(in the rows, 128 means zero)
Each row of numbers belongs to one of the elements below and depends on some of the facts about them. Some rows are named. Which element is each other row?

How the elements are related:
η: uses; Ψ: points at; φ: is of sort
skurum	η	dragrik; tetrom	η	klosuda; plemos	η	tadrus; plolen	η	tidrista; griflum	η	fletebrus; voginar	η	laplis; gradom	η	betam
kloloster	η	kuvu; trinuflol	η	dramom; foskur	η	droguk; kabron	η	pirum; pirum	η	rodan; klobrok	η	plutrer; puden	η	tuti
grogur	η	drevuk; sistu	η	kleflam; lotra	η	klavu; mobin	η	lutel; plifanu	η	fleskur; stostu	η	flaklos; bilom	η	petris
dragok	η	kloloster; kesis	η	brilen; skitar	η	puden; kureza	η	nebran; trone	η	klekor; dramom	η	nubrok; datros	η	brupina
klosuda	η	garem; nubrok	η	flororu; pupam	η	plilan; skozor	η	broskitar; plone	η	skurum; brilen	η	skopomok; drudil	η	ribrodim
klogi	η	salen; sketril	η	datros; trugredol	η	fotus; brebrom	η	gradom; salen	η	lotra; gitil	η	gogebra; mimabror	η	lasu
gogebra	η	plifles; lutel	η	skozor; petris	η	tubruk; pladu	η	plone; pibul	η	pupam; sudrun	η	pibul; lasu	η	plemos
fotus	η	trinuflol; broflo	η	gitil; fletebrus	η	simemik; flaklos	η	babal; skito	η	drafem; ribrodim	η	stostu; broplil	η	mimabror
vedra	η	trugredol; druskim	η	griflum; drevuk	η	broflo; brupina	η	grano; laplis	η	furu; kleri	η	drudil; dragrik	η	skitar
skurum	Ψ	tastar; rokar	Ψ	droguk; plemos	Ψ	sudrun; babal	Ψ	puden; babal	Ψ	skoral; babal	Ψ	reflan; babal	Ψ	gogebra
zaze	Ψ	flororu; zaze	Ψ	nebran; stokar	Ψ	fleskur; stokar	Ψ	drafem; stokar	Ψ	tedibrar; batas	Ψ	zubras; garem	Ψ	laplis
garem	Ψ	stikuro; gradom	Ψ	mobin; gradom	Ψ	kureza; tezigrom	Ψ	patrek; kloloster	Ψ	brilen; klifliklom	Ψ	salen; klifliklom	Ψ	dramom
klifliklom	Ψ	dragrik; ruplan	Ψ	klosuda; ruplan	Ψ	fotus; ruplan	Ψ	furu; kabron	Ψ	riplidrur; kabron	Ψ	muflis; plevu	Ψ	brilen
klobrok	Ψ	pibul; dalu	Ψ	kledruri; dalu	Ψ	vobrubes; tuti	Ψ	sudrun; tuti	Ψ	betam; skopomok	Ψ	salen; skopomok	Ψ	flada
skopomok	Ψ	pibul; grostem	Ψ	kebrer; sistu	Ψ	buskezes; sistu	Ψ	laplis; sistu	Ψ	tadrus; ritun	Ψ	febem; satrom	Ψ	vobrubes
lotra	Ψ	plilan; draflo	Ψ	mimabror; draflo	Ψ	ribrodim; draklok	Ψ	muflis; draklok	Ψ	febem; plifanu	Ψ	mimabror; plifanu	Ψ	kebrer
plifanu	Ψ	nenin; vabrir	Ψ	salen; vabrir	Ψ	pluskul; vabrir	Ψ	tetrom; vabrir	Ψ	gogebra; plifles	Ψ	mimabror; plifles	Ψ	kureza
mefosek	Ψ	plilan; mefosek	Ψ	trone; mefosek	Ψ	gogebra; tosta	Ψ	trudeke; tosta	Ψ	stugru; tosta	Ψ	druskim; duflor	Ψ	skito
duflor	Ψ	draklo; duflor	Ψ	trinuflol; plutrer	Ψ	tadrus; plutrer	Ψ	pibul; tronim	Ψ	grogur; rufur	Ψ	puden; rufur	Ψ	klavu
datros	Ψ	trastal; datros	Ψ	plilan; datros	Ψ	klolarek; datros	Ψ	mobin; sizu	Ψ	brupina; sizu	Ψ	pluskul; sizu	Ψ	druskim
drudil	Ψ	nenin; drudil	Ψ	riplidrur; drudil	Ψ	klekor; druzesko	Ψ	zubras; druzesko	Ψ	plilan; druzesko	Ψ	druskim; druzesko	Ψ	patrek
broskitar	Ψ	trudeke; broskitar	Ψ	skeskes; broskitar	Ψ	didrus; broskitar	Ψ	tastar; birem	Ψ	riplidrur; birem	Ψ	plizok; birem	Ψ	patrek
birem	Ψ	dragrik; rodan	Ψ	sudrun; rodan	Ψ	droguk; rodan	Ψ	besken; rodan	Ψ	trinuflol; klogi	Ψ	skoral; sketril	Ψ	kloklur
sketril	Ψ	plolen; plaver	Ψ	droguk; plaver	Ψ	kledruri; plaver	Ψ	pluskul; plaver	Ψ	reflan; plaver	Ψ	vedra; losis	Ψ	patrek
losis	Ψ	trone; drutri	Ψ	flada; flostom	Ψ	brupina; flostom	Ψ	pluskul; flostom	Ψ	stostu; trugredol	Ψ	fleskur; trugredol	Ψ	droguk
brebrom	Ψ	plone; brebrom	Ψ	voginar; lutel	Ψ	didrus; lutel	Ψ	besken; lutel	Ψ	brilen; lutel	Ψ	muflis; stonir	Ψ	skeskes
stonir	Ψ	drafem; stonir	Ψ	draflis; stonir	Ψ	betam; stonir	Ψ	skito; stonir	Ψ	kobran; plitruk	Ψ	tastar; pladu	Ψ	nebran
pladu	Ψ	stikuro; pladu	Ψ	kobran; pladu	Ψ	tadrus; simemik	Ψ	stostu; broflo	Ψ	foskur; broflo	Ψ	flada; broflo	Ψ	tedibrar
broflo	Ψ	trinuflol; kleflam	Ψ	drafem; fletebrus	Ψ	kebrer; tidrista	Ψ	klavu; zilo	Ψ	plilan; zilo	Ψ	nenin; zilo	Ψ	griflum
zilo	Ψ	trinuflol; kuvu	Ψ	salen; kuvu	Ψ	kobran; kuvu	Ψ	lasu; tatri	Ψ	klolarek; tatri	Ψ	skito; broplil	Ψ	plolen
drevuk	Ψ	likul; trudrofa	Ψ	reflan; trudrofa	Ψ	trinuflol; kleri	Ψ	buskezes; tubruk	Ψ	druskim; skurum	φ	943; plilan	φ	943
tetrom	φ	968; rokar	φ	943; plemos	φ	968; plolen	φ	968; klolarek	φ	889; griflum	φ	943; babal	φ	943
zaze	φ	300; stokar	φ	300; batas	φ	300; stugru	φ	968; tedibrar	φ	599; voginar	φ	968; garem	φ	889
gradom	φ	599; flororu	φ	599; tezigrom	φ	943; kebrer	φ	943; nebran	φ	889; kloloster	φ	889; trinuflol	φ	968
klifliklom	φ	599; ruplan	φ	968; foskur	φ	599; kabron	φ	300; plevu	φ	943; skeskes	φ	599; draklo	φ	968
pirum	φ	599; nenin	φ	300; buskezes	φ	968; klobrok	φ	889; dalu	φ	300; puden	φ	943; grogur	φ	300
tuti	φ	889; skopomok	φ	599; grostem	φ	300; droguk	φ	300; sistu	φ	300; ritun	φ	968; stikuro	φ	599
draflis	φ	943; skapak	φ	599; satrom	φ	889; lotra	φ	968; draflo	φ	599; draklok	φ	889; mobin	φ	300
plifanu	φ	968; stostu	φ	599; trosku	φ	943; bilom	φ	599; dragok	φ	968; kesis	φ	968; betam	φ	300
vabrir	φ	943; plifles	φ	599; mefosek	φ	599; vobrubes	φ	943; skitar	φ	300; tosta	φ	889; kureza	φ	968
patrek	φ	968; duflor	φ	943; plutrer	φ	599; tronim	φ	889; rufur	φ	968; trone	φ	300; dramom	φ	889
datros	φ	599; klosuda	φ	889; nubrok	φ	889; pupam	φ	300; skozor	φ	968; trastal	φ	300; febem	φ	599
zubras	φ	300; plone	φ	889; sizu	φ	300; brilen	φ	889; drudil	φ	599; druzesko	φ	599; broskitar	φ	968
plizok	φ	889; birem	φ	968; rodan	φ	889; klogi	φ	300; sketril	φ	599; plaver	φ	968; losis	φ	889
pluskul	φ	968; drutri	φ	943; flostom	φ	968; riplidrur	φ	599; reflan	φ	943; trugredol	φ	968; brebrom	φ	968
salen	φ	968; gitil	φ	300; besken	φ	300; klavu	φ	889; mimabror	φ	889; furu	φ	300; kledruri	φ	599
gogebra	φ	968; lutel	φ	599; stonir	φ	300; petris	φ	968; drafem	φ	599; tadrus	φ	943; kloklur	φ	300
plitruk	φ	943; pladu	φ	599; tastar	φ	300; pibul	φ	968; sudrun	φ	943; simemik	φ	300; muflis	φ	599
grano	φ	300; lasu	φ	968; fotus	φ	889; broflo	φ	300; kleflam	φ	943; fletebrus	φ	968; tidrista	φ	300
zilo	φ	599; kuvu	φ	889; likul	φ	300; flaklos	φ	889; skito	φ	889; ribrodim	φ	968; tatri	φ	889
broplil	φ	599; fleskur	φ	889; vedra	φ	889; druskim	φ	300; drevuk	φ	943; didrus	φ	599; kobran	φ	889
flada	φ	300; trudeke	φ	968; brupina	φ	943; trudrofa	φ	968; skoral	φ	889; laplis	φ	968; kleri	φ	599
dragrik	φ	300; tubruk	φ	968; klekor	φ	300

Known rows:
[131 139 129  99 141 111 115 125 144 147 148 129 132 151 143 129 102 110
 134 116 141 134 127 143 115 106 128 101 108 149 127  97] : tubruk
[133 126 125 120 125 142 139 117 135 126 122 115 119 144 129 131 131 131
 148 123 142 101 140 122 110 111 164 123 133 142 124 114] : tezigrom
[157 160 143 128 144 129 147 134 116 121  97 140 157 125 152 127 144 120
 152 184 115 146 117 147 115 118 166 110 111 139 159 118] : klekor
[122 113 125 110 143 117 112 125 125 133 155 138 122 120 118 113 122 125
 129 106 135 136 125 130 127 120 123 144 132 127 128 121] : plemos
[ 97 140 148 151 138 129 107  91 129 167 151 130 170 150  99 117 118 127
 165 162 130 169  82 174 212  93 122  56 147  85 135 107] : fotus
[130 111 112 143 105 141 127 126 124 137 146 144 108 108  98 136 142 146
 120 137 127  99 153  91 130 142 126 159 147 109 116 147] : foskur
[136 137 134 129 120 125 126 138 122 145 139 137 129 128 128 141 127 127
 130 140 125 125 122 114 140 124 132 132 120 123 130 136] : stugru
[125 143 142 155 120 135 143 141 118 103  74 118 153 130 145 129 141 121
 115 145 107 154 113 149 144 130 121 108 119 127 124 146] : kloklur
[151 137 102 117 135 114 119 110 126 155 153 152 134 103 142 132 135 116
 127 181 132 144 132 125 106 156 116 132 122 101 167 107] : drafem
[120 121 116  90 167 107 102 120 134 128 166 134 132 122 128 101 105 114
 136  92 153 152 114 159 113 114 120 131 120 137 141 104] : broskitar
[124 120 122 118 139 139 133 117 125 114 125 124 125 106 121 106 143 134
 144 121 146 116 131 133 117 127 153 144 139 124 141 128] : plevu
[154 149 139 128 137 135 130 139 128 149 137 137 137 119 128 143 138 145
 136 152 115 122 112 105 138 125 142 133 122 116 148 146] : klolarek
[113 106 110 112 147 129 127 101 134 120 136 130 114 117 121 103 127 135
 140 111 150 120 145 130  95 120 146 143 148 145 131 111] : duflor
[123 130 114  94 129 137 120 118 138 124 152 118 102 145 108 127 108 124
 145  83 155  88 146 121 124 111 143 121 122 151 115 109] : druzesko
[147 148 146 148 127 134 146 136 113 119  99 139 135 130 131 135 145 140
 143 172 106 126 132 121 122 117 162 123 128 141 130 142] : trastal
[153 141 123 117 142 114 117 117 142 160 147 145 143 128 150 139 127 126
 124 170 127 156 118 129 106 130 119 119 117 114 162 112] : fleskur
[121 120 128 101 152 127 118 123 132 126 154 129 125 127 114 107 114 141
 135 100 135 117 119 135 126 114 129 140 132 130 134 128] : tatri
[119 111 109  99 148 132 105 121 124 109 155 130 111 105  99 104 119 130
 141  87 159 110 137 124 130 120 129 147 133 130 133 120] : lutel
[120 125 113  95 136 135 116 124 134 115 154 118 112 130 106 120 113 120
 149  90 153  95 141 121 129 114 140 129 126 142 127 118] : datros
[ 91 150 143 130 147 102 114  86 160 160 155 139 174 140  87 142 124 123
 120 164 147 174 107 107 143  54 115  91 127  89 101  82] : dramom
[ 98  97 119 144 146 114 128 124 131  93 106 120 129 109 129  87 128 124
 105 115 124 168 129 164 105 131 107 132 142 135 125 126] : zaze

Name these rows:
No name comes twice in this set of rows, the named rows included.
[141 126 134 149 120 137 128 132 118 143 141 150 119 110 107 135 154 159
 125 153 108 114 127  88 143 134 132 167 150 108 139 162] | skito
[109 100  96 101 145 108 104 101 143 120 157 124 127 111 134 103 103 104
 111 102 152 159 138 162  97 147  82 127 127 117 143  82] | plutrer
[ 77 144 126 124 155  82 104  80 157 140 156 137 198  92 101 135 116  95
 100 165 165 211 111 120 124  80  77 102 108  63 119  49] | flororu
[166 118 114 105 121 157 143 178 116  94 104  96  89  88 188 114 158 130
 133  73 114  91 168 111  83 198 141 203 131 131 158 149] | skurum
[ 91 110 139 138 114 134 124 154 118 102 118 100 129 133 104 127 113 131
 121  57 133 121 115 137 171 125  96 134 129 125  92 157] | brebrom
[128 114 117  72 123 147  98 132 122 116 139 128 127 125 104 114 135 125
 149  82 149  73 135 109 111 105 127 130 129 135 122 139] | drudil
[132 117 113 137 139 116 128 101 133 142 124 134 147  96 165 119 149 113
 112 187 129 166 128 144  97 169 106 125 133 100 168  96] | tadrus
[125 143 142 114 137 134 121 149 117 113 132 119 139 130 117 127 119 123
 151  92 130 117 110 131 159 116 133 126 110 131 129 140] | fletebrus
[121 130 133 135 115 142 138 124 133 115 102 106 135 126 147 131 140 122
 123 125 130 122 129 132 132 145 124 121 130 121 134 124] | trosku
[ 94  97 118 134 157 116  84  77 135 180 195 156 127 155  78  80  97 131
 181 155 154 156 111 188 177  79 155  66 187 122 125  84] | trugredol
[138 113 124 156 108 145 147 116 116 134 116 143 114 102 116 128 164 153
 132 168 119 105 145  85 117 139 146 168 159 112 135 152] | sudrun
[181 160 155 115 102 172 140 231 123 114  95  63 109 105 224 137 155 116
 128  59  84 119 164 113 137 209 115 175 105 101 147 164] | plone
[162 147 127 148 133 115 140 115 129 151 115 156 146 136 164 135 145 120
 120 213 112 152 132 137  84 125 154 104 127 139 148 108] | droguk

Now the same elements, written a new way:
Some elements and their rows:
[ 65 135 121 117 146 176 126 165 145 147 112 144 156 108 134 143 121 161
  96 103 152 122 144 123  83 120  75 165 155] : trudrofa
[ 90 139 123 130 139 142  94 149 142 128 114 134 115 121 152 147 134 130
 131 107 127 135 144 116 108 122  96 138 125] : babal
[ 94 141 120 128 132 143 104 163 133 136 107 134 145 147 152 137 133 143
 113  95 137 127 136 121 107 143 110 132 131] : stokar
[124 119 144 101 163 179 161 142 197 144 169 171 169 107 119 151 122 163
  76 127 134 103 105 119 104 116  94 140 143] : trinuflol
[ 77 137 123 116 165 176 126 158 143 141 102 144 152 113 147 138 130 157
  91  99 145 112 153 125 100 121  79 170 148] : plaver
[ 82 137 129 109 173 171 136 154 159 167 126 170 166 123 153 146 137 170
  80  95 135 124 126 130  90 139  76 154 146] : trugredol
[158 131 119 123 127 127 159 121 129 115 129 115 127 120 110 114 122 123
 118 145 123 107 133 139 159 105 144 137 130] : trudeke
[149 131 134 130 114 126 139 122 138 109 140 128 124 134 130 113 123 116
 117 141 133 103 119 128 149 130 144 129 121] : skeskes
[164 152 116 130 144 121 163 105 115 135 110 134 139 154 142  96 145 115
 114 132 100 118 131 157 171 146 151 138 129] : pibul
[ 90 105 102 163  37  79 107 181 100 187 164 113 109 163  85 176 102 150
 123 148 141 205 102 107  62 153 131  94 176] : grostem
[159 144 122 125 145 133 161 106 123 130 122 130 139 137 132  99 141 115
 115 141 106 119 135 153 160 134 140 138 128] : salen
[164 139 122 135 128 104 141 107 115 140 123 127 121 158 136  90 132 116
 121 132 118 126 104 147 154 167 153 125 126] : brilen
[128 110 145 115 130 131 150 111 126 143 134 138 135 110 116 118 133  87
 119 123 132 101 130 106 133 132 182  91 119] : skitar
[102 140 120 132 129 128 105 158 127 131 101 136 140 152 151 137 134 140
 122  99 129 125 141 124 119 148 119 134 128] : stonir
[102 119 131 135 125 117 116 130 111 151 130 131 121 132 139 145 134 136
 138 127 117 167 133 126 104 133 115 120 133] : gradom
[111 135 127 131 136 113 108 138 114 144 118 132 122 145 159 121 145 127
 135 120 104 153 140 135 122 143 118 130 131] : kleri
[135 132 133 136 106 137 134 121 144 109 142 131 119 131 130 126 125 112
 120 139 138 105 118 120 147 127 139 119 113] : vobrubes
[136 114 129 137  83 125 136 139 143 119 161 124 127 131  89 142 110 121
 128 153 148 128 108 106 108 123 147 105 140] : nenin
[155 123 125 130 129 150 166 110 131 128 145 132 139 123 109 115 130 116
 116 150 122 117 124 140 143 118 143 130 133] : voginar
[108 168 111 135 149  94 102 151 100 136  82 126 121 164 185 116 146 135
 126  90 107 127 149 140 159 156 119 151 117] : skopomok
[159 101 127 110 158 119 128 105 123  94 130  88 115  77  83 144 117 123
 173 159 114 137 161 124 153  58 129 127 120] : patrek

Name these rows:
No name comes twice in this set of rows, the named rows included.
[ 99  94 132 113 175 140 106 119 117 136 117 106 132  66 101 174 125 150
 173 134 112 183 164 121  91  65  86 124 140] | lotra
[114 143 123 133 139 101 107 145 109 132  98 120 118 138 156 134 137 136
 137 107 116 136 145 133 142 132 115 140 121] | klifliklom
[110 160 105 143 116  87 108 151 100 151 101 121 108 161 168 136 137 130
 128 107 109 142 138 136 145 158 123 132 118] | plevu
[107 140 116 120 164 129 117 145 116 134  93 119 135 116 134 132 131 145
 132 106 118 132 160 141 133 108 102 153 132] | flostom
[127 122 144 126 126 142 148 104 137 135 146 141 124 110 126 121 135  98
 115 135 131 107 126 108 140 134 162 101 112] | puden
[108  90 140 108 183 105  69 118 106  95 107  79 105  49 112 187 123 145
 225 129 106 173 186 109 118  43  89 119 107] | druzesko
[154 121 140 116 139 139 144 108 148 120 146 139 131 124 119 105 123 126
 118 136 137 110 101 132 129 136 136 124 121] | vedra
[109 141 123 135 142  96 118 134  99 154 100 131 121 149 167 124 149 128
 128 104 103 141 138 137 143 156 131 131 121] | pladu
[135 124 132 114 129 150 139 121 158 109 139 132 130 122 121 103 111 128
 106 121 158  95 105 129 126 137 124 137 131] | fleskur
[ 91 141 116 131 127 123 105 148 124 140 111 131 119 141 155 145 131 139
 122 109 129 129 137 127 121 143 107 132 120] | kleflam
[160 109 148 120 137 135 129 107 134 100 143 124 134 113 107 135 138 114
 155 147 125 126 132 115 129 102 146 105 114] | trone
[120 131 123 137 131  98 106 138 101 152 109 126 127 157 139 141 140 137
 153 114 103 166 138 126 120 144 130 117 129] | kabron
[140 120 148 132 118 155 141  98 145 115 155 139 129 114 124 131 133 105
 129 153 135 122 110 119 128 124 138 107 117] | griflum
[149 129 140 115 129 150 116 119 146  99 156 141 117 132 142  81 141  85
 125 153  92 130 129 127 115 123 139 126 133] | stostu
[119 105 130 114 169  97  80 125 105 118 106  89 104  77 111 154 113 151
 192 120 118 160 155 125 123  87 102 125 117] | losis

Now the same elements, written a new way:
Known rows:
[143  94 127 127 112 142  89 124 121  89 146 130 119 109 138 128  84 104
 117 171 130 138  70  77 127 104 127 143 109 167 152] : trugredol
[153 136 136 128  97 122 102 124 157 127 126 125  70 151 141 119 138 132
 104 133 112 125 129 107 119 116 109 129 125 110 120] : sketril
[128 128 128 132 129 124 149 141 118 124 143 138 123 152 147 116 134 130
 136 149 114 123 123 127 146 128 121 115 132 156 125] : tatri
[146 127 106  83 120 131  93 129 143 107 125 112 118 114 139 130  98 141
 123 181 136 132 100 111 135 112 129 129 102 102 149] : lotra
[130 135 106 152 116 156 138 126 111 164 134 138 122 140 145 119 120 152
 132 172 133  95 148 144 135 137  98 104 185 156 150] : vabrir
[144 113 124  87 113 118 119 130 112  80 128 130 124 130 140 137  92 119
 112 143 131 142  93  92 138 114 136 140 104 149 136] : plemos
[138 114 136 123 114 110 145 131 117 106 133 136 123 139 154 104 147 132
 153 122 122 114 118 110 144 107 113 137 129 146 120] : plitruk
[125 122 167 106 128 116  99 117 123 118 145  89 138 135 135 130 118 110
 108 116 149 126 101 126 133 109 119 139 104 141 123] : foskur
[152 169 131 133 122 104 124 126 113 142 126 137  62 133 109 137 121 142
 103 113 131 122 138 125 107 115 148 132 114 111 123] : flaklos
[141 122 136 113  75 149 111 139 157 140 109 115 142 142 106 143 131 119
 130 144 144 180 110 135 115 118 114 142  95  99 102] : skitar
[108 140 142 165 159 128 198 136  91 129 142 137 143 135 114 116 130 109
 143  89 127 141 186 150 124 174 156 135 125 131 135] : didrus
[143 127 119 108 103 133 103 127 147 102 108 137 109 111 121 144 115 136
 121 118 120 144 122 105 123 119 137 143 120 108 122] : skozor
[126 108 126  84 108 124  97 120 189  77 107  97 104 147 150 144 106 132
  95  90  84 118 128 113 160 147 121 140 140 114 134] : gitil
[116 132 134 106 144 136  92 121 150 129 126  99 140 115 116 137 110 121
 124 142 157 122 118 144 130 125 145 128  97  91 148] : trone
[120 125 128 125 138 117 132 126 155 129 119 141 139 117 122 131 161 121
 135 108 113 117 122 126 127 125 129 129 125 121 117] : likul
[142 123 134 107 107 120  89 129 157 121 117 114 112 128 131 137 137 123
 110 121 133 131 111 109 126 106 127 144 106 118 117] : pupam
[106 143 125 123 168 130 140 128 140 136 128 121 154 117 123 134 138 131
 142 135 140 125 141 154 128 145 147 122 123  99 138] : zubras
[122 117 129  79 127 124  46 111 150 112 121 102 162  96 123 159 107 135
 106 140 155 125  64 123 139  99 111 135 108 133 133] : tetrom
[117 117 145 190 127 150  94 104 135 151 152 111 100 100  84 132  96  97
 137 134 129 126 129 116  97 139 157 122 141 114 152] : dramom
[124 119 169 103 159  94 115 132 151 103 144 112 154 126 145 111 178 117
 139 102 123 114 106 129 138  84 128 149  87 114 106] : febem
[113 127 154 144 152 116 159 129 103 114 141 122 160 136 120 114 139 104
 138  96 126 133 140 141 130 141 141 139 116 155 114] : skeskes

Which element is each row?
No name comes twice in this set of rows, the named rows included.
[108  94 141 156 162 145  90 110 119  96 151 112 148  72  97 142  81  78
 144 120 150 137  97 110 108 118 177 147  95 118 163] | trinuflol
[133 114 124  70 132 106  93 133 172  88 114 106 134 102 120 137 132 133
 144 123 140 138 106 119 136  96 154 142  78  81 122] | kureza
[126 110 155 172 124 131  83  99 162 123 144 117  83 104 102 127 131 100
 131 107 117 127 121  95  94 111 149 133 124 102 127] | fotus
[130 134 122 100 110 146  88 126 147 138 126 118 123 135 140 141 105 136
 101 171 141 117  99 114 129 110 112 126 128 124 146] | klogi
[120 100 112  97 111 149 132 136 140  78 121 114 111 171 165 138  67 126
  86 129  94 124 123 109 177 162 109 133 158 151 163] | broflo
[125 130 133 193 124 153 140 112 127 148 144 138  69 116  91 126 114 112
 130 116 108 141 172 117  88 162 155 125 149 109 144] | nubrok
[148 118  83 120 134 137 148 150 138 125 126 151 132 117 152 122 130 145
 144 188 115 130 133 110 130 134 124 117 143 114 145] | birem
[136 133 143 135  99 130  94 113 124 141 131 125 107 147 119 139 115 123
  96 131 118 121 112 116 129 121 115 121 145 158 117] | klobrok
[131 127 119 161 134 139 186 145  81 137 147 153 111 165 153 113 112 123
 147 166 114 128 141 122 137 158 126 117 142 169 149] | rodan
[108 132 114  97 163 127 121 131 150 119 121 120 177  91 118 142 142 137
 157 128 142 128 120 147 128 120 146 122 114  95 136] | patrek

